Rows and roughly how far along a hidden order each lies, from 0 to 10:
[ 0.72  4.53 -3.56 -1.51  2.06  2.91  0.49 -2.17  5.21 -2.20 -0.40  0.23
  1.78 -2.85 -0.37  0.81  0.43  5.25 -4.59 -1.55 -1.48 -3.53 -0.63  1.72
 -0.15  0.18  0.73  0.86 -1.72 -2.74 -1.82  2.78]  4
[ 2.39 -0.52 -7.02 -2.07  2.52  1.23  0.40 -1.35 -1.54 -0.66  3.62 -0.09
  4.14  3.89  0.29  0.30 -0.53  7.59 -3.07 -3.42  0.24 -0.16  0.31  1.04
 -3.78 -0.90  0.04 -2.04  0.45 -1.15 -1.84 -2.03]  1
[ 4.87  1.19 -6.43 -1.75  2.63  3.29  1.74 -0.09 -0.90 -3.31  1.67 -0.20
  4.50 -0.60  0.33  1.59 -2.19  6.72 -4.39 -4.58 -0.04 -0.89 -0.37  1.40
 -4.13 -0.47  1.51 -1.19  0.04 -1.75 -1.34 -1.56]  0
[ 3.91 -1.15 -3.45  0.73 -0.46 -2.29 -0.14 -0.79 -2.27  3.36 -0.71 -2.04
  2.72  1.18  0.55 -1.04  1.97  1.07 -0.91 -0.44  2.12 -1.52 -0.32 -0.48
 -2.36 -1.87 -2.49 -0.99  1.47  0.45  0.45 -1.52]  3
[ 1.84  3.42 -0.72 -0.91  1.78 -0.69  2.84 -3.16  6.98  1.23  0.44  0.55
  0.08  4.41 -1.23 -1.43  3.20  0.37 -2.09  1.27 -3.55 -3.23  0.01  2.90
  1.49  1.05 -4.48  0.18 -0.52 -4.49 -3.05  2.39]  10
[ 2.01 -0.25 -2.58 -1.41 -0.77  0.00 -3.06 -2.00 -2.21  2.18 -2.17 -1.31
  0.97 -1.91  1.03  0.10  0.52 -1.62  0.20  0.34  1.99 -3.66  0.83 -1.08
 -1.94 -2.71 -1.05 -1.24 -0.02  2.99 -0.12 -0.98]  2
[-0.42  1.06 -0.83 -1.22  2.76  0.10  3.08 -1.86  3.12 -1.92  3.01  1.90
  1.49  5.18 -0.70 -0.54  1.50  0.70 -2.55  0.41 -3.54  0.36 -0.19  1.66
 -0.07  2.21  0.04 -0.21 -1.41 -1.28 -1.39 -0.92]  9
[ 2.34  0.92 -1.67 -1.37  2.18 -2.20  2.71 -2.04  1.41 -0.98  1.61  0.10
  0.47  3.91  0.04 -0.17  2.48 -1.89 -3.32  0.34 -2.11 -1.85 -0.04  0.57
 -0.75  0.42  0.08 -0.28 -0.74  1.35  0.10 -1.42]  7
[ 1.16  3.08 -2.19 -0.66  1.28 -0.01  3.09 -3.84  5.25  0.93  1.63  1.00
  0.21  6.50 -1.19 -1.03  2.40 -1.31 -1.87  0.39 -3.57 -1.95  0.55  3.17
  0.74  0.06 -4.65 -0.48  0.33 -4.37 -2.78  1.19]  10
[ 2.86  1.64 -3.06 -2.72  0.76  0.83  3.38 -2.57  2.32 -0.46  1.90  0.18
 -1.03  3.52 -0.77 -1.83  2.56  0.58 -2.52  0.97 -1.79 -1.33  0.47  1.78
 -0.41  0.03 -2.44  0.17  0.82 -1.70 -3.93  1.18]  8
[ 1.11  0.30 -5.46 -2.42  2.09  2.57  0.00 -0.82 -2.08 -1.31  1.75 -0.04
  3.89 -2.21  0.27  0.82 -0.83  7.09 -4.30 -1.81  0.69 -1.02 -0.23  0.55
 -2.96 -0.85  3.17 -0.41 -1.32  1.29 -1.79 -0.70]  1
[ 2.47  1.98 -3.87 -3.34  0.55 -0.96  4.21 -3.32  2.94 -0.74  1.98  0.39
 -1.91  4.23 -0.97 -1.54  1.40  0.27 -2.39  1.64 -3.12 -1.29  0.65  1.50
  0.27  0.18 -1.67  0.23  1.06 -1.63 -2.25  0.89]  8
[-1.55  1.31 -2.93 -1.94  1.62  2.76 -2.07 -1.91 -0.05 -2.01  0.06  0.42
  2.46 -1.31  0.52  1.81 -1.31  2.46 -3.42 -2.66 -0.89 -3.75 -0.04  0.22
 -1.32 -0.65  2.45 -0.60 -1.94  1.20 -0.91  0.21]  3
